Below is a small trained network, with its code and all its weights. Each question gives an input and a class and asks what happens when units are switched off, that is, made to give their printed mean instead of their output.

import numpy as np


def w(rows, s, z=0):
    codes = np.array(rows[::2]) - 128.0
    scale = np.full(codes.shape[1], s)
    scale[-1] = z or s
    return codes * scale


def f(y):
    return np.maximum(y, 0)


def log_softmax(a):
    a = a - a.max(-1, keepdims=True)
    return a - np.log(np.exp(a).sum(-1, keepdims=True))


def net(x, mask):
    res = np.array(x, float).reshape(1, 5) / 4 @ E
    y = f(res @ A[0][:, :-1].T + A[0][:, -1])
    res = res + np.where(mask, y, B[0][:, -1]) @ B[0][:, :-1]
    return log_softmax(res[-1] @ U[:, :-1].T + U[:, -1])


A, B = {}, {}
E = w([
[27,131,98,74,178,81,213,164,94,138,160],'x0',
[154,191,30,118,98,76,200,127,183,135,81],'x1',
[94,136,199,84,158,137,78,65,56,122,191],'x2',
[149,46,172,167,142,102,184,135,252,53,219],'x3',
[161,45,158,79,140,56,143,108,128,231,113],'x4',
],0.011)
A[0] = w([
[72,200,128,60,107,125,140,165,53,149,137,151],'N0',
[113,165,87,90,230,116,138,139,90,119,136,107],'N1',
[176,139,22,115,113,51,165,182,210,160,83,222],'N2',
[34,172,87,120,148,142,152,94,68,158,144,162],'N3',
[43,191,176,89,139,112,159,142,93,130,103,44],'N4',
[82,76,200,84,117,93,36,136,166,172,198,114],'N5',
[128,185,154,77,153,171,98,135,106,156,101,182],'N6',
[129,185,94,104,74,73,137,97,219,224,39,95],'N7',
[92,11,169,133,155,80,186,139,147,109,204,254],'N8',
[170,174,165,218,100,209,82,131,137,51,136,165],'N9',
[153,133,125,163,85,146,32,104,39,167,75,115],'N10',
[98,49,254,99,194,102,138,100,141,140,127,158],'N11',
],0.0089,0.0031)
B[0] = w([
[124,133,48,188,76,120,70,231,49,94,116,198],'N0',
[87,162,69,131,84,144,142,183,59,142,178,171],'N1',
[96,141,144,88,100,46,243,85,144,150,57,249],'N2',
[130,168,54,95,104,101,80,243,35,133,151,194],'N3',
[186,112,102,144,76,95,95,101,84,62,219,173],'N4',
[227,129,155,77,122,227,102,124,106,213,126,187],'N5',
[62,98,50,131,126,136,35,138,131,110,103,179],'N6',
[156,107,118,130,56,94,169,135,71,150,42,216],'N7',
[101,83,187,59,186,119,193,122,113,145,214,223],'N8',
[135,254,187,190,97,94,79,83,213,23,165,210],'N9',
[75,41,147,92,179,186,49,80,180,60,22,206],'N10',
[223,79,204,144,139,126,146,171,47,186,247,200],'N11',
],0.0079,0.018)
U = w([
[163,171,175,205,72,120,112,108,231,53,177,204],'0',
[228,68,236,130,166,136,159,150,97,199,188,135],'1',
[132,127,64,160,77,109,75,200,68,110,146,8],'2',
[141,97,149,148,158,182,21,90,145,119,30,55],'3',
[16,76,74,114,254,53,217,121,153,124,171,65],'4',
[180,109,117,141,49,56,223,93,140,182,4,203],'5',
],0.0087,0.0017)

Each question gives the input, the list of numbers given to net, and the class t.
The units are the neurons (one row each of A and B). Each row of codes is followed by its name. A weight is (code - 128) times the scale printed after its matrix; where a second scale follows, it is the last column's (A, B and U).
mask holds one flag per neuron, in row order. A switched-off neuron (its flag False) gives its mean, the last column of its row in B, instead of its output. The means were averaged over made-up inputs and are rounded, as every weight is.
A unit's drop is (log p(t) with every unit on - log p(t) with that unit switched off) / (log p(t) with every unit on - log p(t) with every unit switched off).
most important unit: the unit with the biggest drop
k most important neurons: the k neurons with the biggest drops, biggest first
drop when u is switched off: that unit's drop, to one decimal
input [6,4,-1,-1,0], class 2: most important unit	N3
input [-6,0,-2,-1,-1], class 0: 2 most important neurons	N9, N5
input [4,0,-7,1,-5], class 5: 2 most important neurons	N8, N2
input [-4,3,8,-1,-5], class 0: 3 most important neurons	N9, N5, N7
input [-7,8,4,-7,1], class 3: 2 most important neurons	N10, N6
input [-5,6,5,-3,-6], class 0: 3 most important neurons	N9, N5, N7
input [5,-6,4,2,-5], class 1: 2 most important neurons	N11, N8
input [6,8,-4,8,-1], class 5: 2 most important neurons	N2, N7
input [8,-4,-3,-3,5], class 2: 2 most important neurons	N0, N3
input [-8,-3,8,0,3], class 3: 2 most important neurons	N10, N8
input [-2,1,6,-3,0], class 3: 2 most important neurons	N10, N11
input [1,2,-8,2,-6], class 5: drop when N2 is switched off	1.1
input [-2,-7,-8,-7,-8], class 3: drop when N10 is switched off	0.8
input [-6,1,8,-4,5], class 3: drop when N10 is switched off	0.1
input [-3,0,5,1,-4], class 0: drop when N9 is switched off	0.2
